Each row is followed by the group that its hidden value falls in (each part has its own value, ranges and names)
[221 -90 -111 212 320 185 8 5 17 265 -214 -340 -112 -8 16 210 254 -141 -115 265 132 -215 -278 152 403 -107 -304 -166 261 253 121 72 406 -1 152 9 144 149 91 284 63 367 -98 250 -61 -105 215 16]	Ll
[280 -153 -120 203 396 204 63 97 -48 212 -183 -355 -44 -30 -44 186 248 -54 -110 370 225 -194 -334 246 419 -98 -302 -164 229 246 136 65 483 78 155 -28 116 101 -57 269 196 445 -107 188 26 -130 135 68]	rl
[271 353 29 34 284 335 -380 -65 368 187 -298 176 145 115 430 -220 158 -537 -145 360 -435 -44 501 -31 -324 23 -236 -56 -259 -163 141 365 -272 348 -53 375 -522 367 -96 247 -36 -116 378 181 -5 -257 -14 718]	Ll
[-63 62 -40 5 -176 -102 40 -122 152 44 -431 -21 -157 124 64 376 -57 -233 -3 -536 -343 273 -226 -131 45 -114 -10 -217 325 156 -66 248 98 -178 76 -102 -21 116 404 324 -257 -167 -376 182 -125 22 108 15]	Ll
[-203 -420 -5 -224 -494 -110 -105 10 -414 -356 -196 -56 -173 -58 -394 -334 -260 96 74 -255 315 36 -100 99 397 -368 -1 62 302 78 -279 -48 79 279 63 -268 47 275 45 -34 -562 8 -133 -89 -256 134 275 -452]	dn
[265 394 29 -58 304 276 -376 -44 417 90 -309 292 235 158 432 -210 132 -585 -109 236 -588 33 504 61 -368 68 -145 -82 -312 -173 170 470 -301 296 -65 366 -587 305 -63 304 38 -184 254 196 117 -277 -86 783]	rl
[55 557 253 -10 387 -259 -94 -195 497 -176 56 42 119 -223 225 -44 7 -430 -7 -238 -275 -264 218 323 73 138 80 -234 -292 142 129 -121 -34 -146 -208 115 -294 -69 632 164 -356 -111 -516 35 69 -414 80 455]	gq
[-149 333 207 -409 -721 -16 -325 4 -1 -193 -213 296 -68 320 -138 -89 -180 -125 -18 -693 -558 631 655 71 -3 53 689 -129 70 -595 -187 316 -158 -208 -299 -438 177 -331 279 287 -337 -561 -53 196 49 586 -47 -281]	Ll
[186 -258 -157 -155 -13 96 -437 -336 -105 20 -196 10 155 246 -39 -215 191 -162 -288 301 -55 -175 75 295 299 -177 -421 25 59 -30 -50 208 23 123 46 -71 21 210 -112 33 -29 -41 189 150 -5 161 183 -144]	fs
[-103 29 345 22 214 -457 309 282 111 -405 -37 118 262 -424 -443 -174 -327 -171 322 -568 35 309 175 -31 -283 91 136 -290 33 164 127 124 386 238 -94 65 -173 107 -110 317 41 168 -580 -446 -101 -147 -113 421]	Zm
[196 -180 125 -307 328 214 -415 187 -228 428 -264 -41 -79 -147 244 11 367 -174 -200 269 -91 -102 -128 413 222 242 -26 110 -278 -82 33 401 380 -364 -105 413 301 -136 195 244 -17 324 151 248 11 -37 595 -5]	Zm
[195 131 11 -22 364 204 -405 -190 50 515 34 -283 -246 -264 532 -198 316 -206 -289 464 134 -393 212 78 156 190 -477 196 -419 -29 -12 -132 41 -193 -63 430 -152 98 266 -145 -324 133 374 233 -215 -201 472 249]	fs
[-145 -376 -35 -246 -497 -5 -212 -10 -402 -304 -259 -87 -163 75 -314 -232 -188 111 8 -160 188 38 -113 156 449 -386 13 72 314 39 -261 52 80 247 72 -273 131 260 55 -33 -487 -8 -77 23 -217 178 320 -498]	bs
[92 221 59 -12 -201 67 31 133 256 -292 -390 -64 -74 55 -25 319 -251 -46 -126 47 -161 213 -48 291 127 -249 232 -120 38 -53 -94 -189 -120 482 -105 -287 -194 -176 131 135 -263 -348 -35 -1 161 -98 -313 330]	dn
[207 -309 -210 12 57 77 72 232 -243 -173 -11 -196 -49 -93 -127 -245 60 111 33 99 408 -247 -89 139 312 -25 -426 83 -24 79 -131 -242 239 343 54 -11 -425 119 -97 -188 -111 102 -51 19 84 -73 33 92]	bs
[-116 339 250 -395 -725 -79 -307 -186 10 -62 -153 218 -137 304 -99 -44 -184 -86 -125 -623 -409 611 573 94 112 31 619 -128 79 -566 -229 191 -127 -343 -345 -540 250 -394 334 252 -383 -565 -33 208 51 622 -63 -330]	fs
[129 -433 -63 22 -148 -193 251 289 3 -168 -297 -21 -156 -111 -470 43 -14 -228 261 -740 198 -256 -234 -171 271 2 -465 4 320 414 -30 53 539 151 64 280 -140 344 318 119 -79 159 -474 295 34 -120 188 -33]	dn
[56 155 -65 33 636 -10 -320 66 326 143 -142 -319 83 -186 274 258 263 -313 -24 92 -525 -221 125 173 49 168 -373 26 -199 336 365 308 340 -90 220 634 135 208 248 96 239 239 -129 250 -204 -204 499 303]	Cm
[-166 271 201 -389 -705 -49 -292 38 -72 -140 -192 199 -127 222 -125 -8 -154 -19 -41 -706 -467 620 569 33 -11 114 634 -95 37 -583 -231 223 -72 -280 -305 -404 242 -409 310 190 -367 -527 -61 130 -25 596 37 -333]	Ll
[178 -188 -187 146 346 177 37 110 -64 284 -173 -329 -140 -26 -7 163 272 -150 -50 251 127 -158 -272 207 453 -59 -267 -123 241 249 149 97 440 -50 212 34 138 99 57 340 122 389 -64 293 -11 -17 206 -17]	Dh
[114 -39 159 -152 -116 -54 -118 25 -42 89 -100 -66 -91 -125 -143 -48 -19 -2 -121 -198 104 128 175 59 105 118 -86 28 -60 -126 -78 50 307 -95 -157 -7 133 -112 60 41 -41 18 -19 82 -25 126 115 -6]	gq
[-177 89 -213 64 38 -267 -30 -361 88 -335 328 -584 -68 -212 -59 -201 -380 327 -99 209 273 72 232 106 360 -310 -474 132 -7 253 -18 -529 -1 343 322 -365 -241 200 -235 -469 -75 -98 -74 -173 -270 77 -145 65]	gq
[238 303 -131 17 414 251 -324 26 421 92 -282 150 217 174 482 -121 157 -561 -36 295 -636 3 452 21 -306 61 -330 -19 -283 -33 225 397 -250 366 83 467 -674 382 -106 231 134 -202 290 229 94 -181 -70 826]	Zm
[71 -262 196 -392 -554 -292 231 -34 92 -427 -395 523 -18 -15 -516 -200 -577 -196 -92 -344 273 414 -199 409 192 -313 202 -36 92 -52 -300 -141 -161 432 -232 -526 -419 -175 -58 358 -296 -444 -145 -85 522 -29 -712 312]	Zm
[-96 -161 -245 -45 76 153 -345 -150 -189 133 202 -288 -207 -74 -38 -597 132 -175 -43 420 238 -289 424 202 571 -175 -310 147 66 40 70 -132 2 107 266 -33 24 308 -76 52 -247 193 362 264 -255 240 304 -273]	Cm
[-105 54 -82 -57 316 -134 -310 250 25 -258 56 -583 48 -326 55 263 45 271 -38 69 -285 -94 211 264 129 155 -235 190 -319 141 134 -155 372 123 146 344 257 -127 112 -439 81 41 -106 -111 -325 60 491 -3]	Cm
[-19 39 341 64 262 -353 362 322 64 -360 -34 88 251 -452 -416 -198 -300 -115 292 -448 169 293 113 -30 -305 87 132 -314 18 133 120 125 412 284 -103 27 -226 107 -198 317 78 281 -560 -460 -72 -278 -161 483]	dn
[136 -46 275 -307 193 198 -478 174 -174 281 -303 33 -11 -183 115 -17 286 -176 -217 174 -158 -47 46 389 74 205 183 26 -263 -199 27 438 311 -261 -209 339 450 -168 196 265 -110 290 117 117 -94 -86 592 -59]	bs
[71 455 234 -75 492 -222 -10 13 490 -229 -18 110 134 -274 138 -37 -22 -498 71 -170 -277 -237 81 511 147 111 191 -222 -291 230 219 -28 30 -51 -137 171 -304 -94 564 344 -218 10 -546 92 232 -519 -6 554]	Dh
[111 -300 -239 -247 129 71 -382 -98 -71 -18 -222 98 119 123 28 -207 206 -286 -159 213 -199 -186 9 407 277 -63 -342 93 -78 48 20 238 -6 86 129 139 -123 141 11 133 -25 -45 127 215 100 51 198 6]	Cm
[-51 -6 -108 -41 239 -50 -311 203 -19 -170 -36 -530 2 -277 63 273 101 245 -105 89 -217 -126 111 222 127 123 -269 165 -253 105 72 -118 340 100 128 302 260 -111 127 -390 19 57 -62 -69 -319 14 492 -51]	bs
[-246 205 96 186 -42 -213 -186 -85 377 141 -233 -132 -132 -257 -95 205 50 -428 22 -580 -470 63 525 -448 -312 134 -167 -148 137 71 152 124 138 -89 43 382 343 185 392 222 -270 -108 -55 21 -630 134 406 5]	ph
[-88 -535 -585 233 -108 -409 420 -134 -160 -126 -65 -142 -110 -122 -114 70 42 30 74 -657 255 -29 -349 -445 -70 81 -882 -82 237 266 -309 -452 94 3 250 -109 -699 118 160 -245 -353 -339 -382 -249 -220 142 -81 29]	gq
[-327 106 -44 171 -68 -273 -103 10 405 58 -205 -103 -171 -309 -193 166 8 -490 105 -666 -490 70 570 -431 -288 141 -202 -94 139 123 186 35 86 -6 147 407 249 163 384 250 -254 -185 -31 55 -581 177 296 27]	dn
[-124 60 -259 243 160 23 14 137 5 -95 135 -533 -159 -188 59 -142 -67 66 170 71 59 -17 354 -239 107 -87 -404 54 69 183 95 -232 132 365 323 105 -292 374 -136 -204 -95 81 57 -12 -407 81 149 149]	Dh
[129 -11 129 -293 313 146 -465 31 -101 377 -237 -50 -7 -164 283 74 308 -133 -276 184 -249 33 -6 339 33 260 -17 62 -320 -133 57 442 292 -414 -81 345 340 -174 168 180 38 236 87 156 -86 -73 533 36]	rl
[148 -108 117 -300 384 253 -522 94 -172 454 -302 -7 -9 -137 303 -18 383 -253 -242 354 -238 -48 -28 387 83 205 -7 71 -285 -107 103 554 282 -339 -47 450 352 -48 116 313 19 348 221 210 -95 -91 625 31]	Dh
[-275 149 49 193 10 -204 -138 3 357 172 -209 -149 -169 -332 -137 175 60 -449 68 -578 -433 67 532 -452 -307 164 -180 -125 137 104 199 126 183 -86 109 435 352 187 351 273 -214 -32 -32 43 -637 122 401 17]	rl
[4 -11 -115 -110 -390 -191 -33 1 129 -209 -101 -278 -265 -64 -147 297 -139 173 -149 -420 -8 13 63 94 320 30 -224 159 -44 -1 -212 -458 133 36 -58 -156 -3 -307 398 -335 -265 -434 -133 170 25 212 -19 -118]	ph
[97 247 93 -5 229 -49 -300 -99 255 -126 -114 -43 196 -62 137 -44 69 -233 -96 9 -323 -122 332 115 -111 59 -191 -78 -207 0 88 105 16 160 -81 226 -152 131 134 -19 -103 -94 -80 -42 -129 -143 185 314]	gq
[8 -1 -111 7 281 -98 -288 84 -6 -162 -1 -588 60 -247 88 323 105 331 -165 110 -163 -135 47 184 115 122 -412 148 -247 138 44 -158 388 72 119 249 226 -97 79 -495 89 52 -124 -125 -320 11 464 -28]	ph
[-145 111 -202 20 26 -227 -114 -379 134 -315 272 -477 -35 -155 -25 -232 -330 217 -122 210 167 36 293 133 321 -286 -458 136 -45 203 -7 -444 -70 337 282 -302 -258 208 -194 -414 -90 -151 -19 -113 -227 68 -133 94]	gq
[-176 259 141 -442 -698 94 -347 72 -131 -33 -163 264 -175 292 -82 -209 -125 -131 -6 -541 -473 672 705 77 56 75 719 -68 52 -660 -176 335 -167 -258 -240 -423 191 -337 190 355 -338 -477 143 263 29 670 -12 -328]	dn
[132 -291 203 -361 -619 -204 192 66 8 -525 -529 543 46 24 -517 -104 -497 -122 -115 -376 235 338 -287 372 66 -303 234 -83 90 -129 -376 -89 -158 534 -311 -488 -406 -190 -18 268 -385 -448 -192 -183 467 -139 -601 262]	bs
[83 -34 -186 192 -182 72 33 9 118 -108 -137 -218 -122 138 -225 -45 -43 -127 55 -136 41 -60 234 -166 256 -207 -346 -66 340 114 13 -93 131 382 149 -124 -172 325 -27 60 -64 -67 -2 235 -98 159 -74 8]	Ll
[67 167 413 120 253 -455 323 26 246 -322 -5 27 295 -365 -361 -94 -329 -116 177 -474 151 239 129 -96 -283 44 -56 -336 36 208 117 76 422 222 -163 -15 -210 173 -127 199 120 192 -623 -418 -73 -281 -200 522]	fs
[28 -114 157 -161 -353 91 -178 170 -121 -84 148 -41 -262 -127 -538 -724 -112 -196 124 -78 447 -216 687 120 560 -110 14 155 117 -123 8 -140 210 298 -87 -64 133 211 -29 140 -238 177 249 361 -20 255 99 -279]	Dh
[263 -360 -172 -152 42 154 -410 -220 -150 45 -247 46 151 186 -29 -252 233 -164 -281 351 37 -265 -9 277 251 -131 -529 82 -6 -12 -74 211 60 201 36 67 -92 251 -155 -4 -12 26 229 144 36 40 207 -45]	gq
[-214 -53 -329 -63 -53 -213 -30 -108 4 -387 252 -481 -137 -194 -88 -218 -349 274 4 87 167 93 232 158 378 -234 -400 239 -60 208 -36 -481 -31 371 358 -244 -320 129 -176 -428 -95 -181 -10 -54 -161 142 -131 38]	Dh
[28 72 353 62 148 -361 322 254 102 -397 -44 127 286 -349 -445 -200 -302 -98 271 -567 123 289 194 -119 -337 98 62 -310 45 86 79 152 405 282 -151 1 -250 141 -187 239 102 192 -586 -418 -54 -220 -182 451]	Ll
[220 -38 162 -250 281 314 -494 116 -192 391 -257 -71 -49 -96 266 -43 362 -144 -246 354 -103 -124 3 358 165 175 9 67 -255 -156 37 431 303 -266 -124 344 321 -56 136 197 -44 345 191 232 -69 -106 597 -18]	rl
[82 -122 -231 121 -219 132 -4 156 25 -207 -102 -290 -171 188 -259 -114 -81 -64 126 5 96 -130 240 -14 489 -285 -310 57 329 146 10 -180 140 535 185 -117 -200 347 -61 -12 -76 -74 100 327 -7 259 -53 -57]	Zm
[9 216 -19 -14 -160 -123 60 -313 276 252 -377 -19 -216 223 262 417 -70 -290 -50 -591 -401 409 -176 -234 25 -57 -84 -214 286 142 -55 310 72 -397 50 -131 -140 128 447 353 -167 -248 -358 345 -33 73 -4 153]	fs
[128 -283 241 -338 -489 -190 185 77 32 -414 -440 466 -5 -104 -522 -177 -485 -156 -125 -211 345 279 -218 418 131 -287 209 -41 39 -87 -294 -145 -101 529 -282 -412 -320 -182 -70 309 -333 -313 -85 -159 434 -164 -575 300]	Dh
[2 89 316 162 162 -416 416 222 192 -442 -36 86 269 -392 -488 -151 -346 -126 280 -573 162 249 170 -152 -334 45 8 -351 100 165 94 17 369 370 -114 -40 -299 157 -166 243 60 155 -619 -463 -79 -260 -270 504]	Ll
[-248 128 27 151 -9 -172 -159 28 363 131 -287 -133 -167 -307 -91 253 46 -424 17 -492 -464 68 436 -355 -291 129 -158 -90 86 95 162 96 121 -14 95 426 312 126 363 239 -242 -105 10 37 -566 78 361 65]	bs
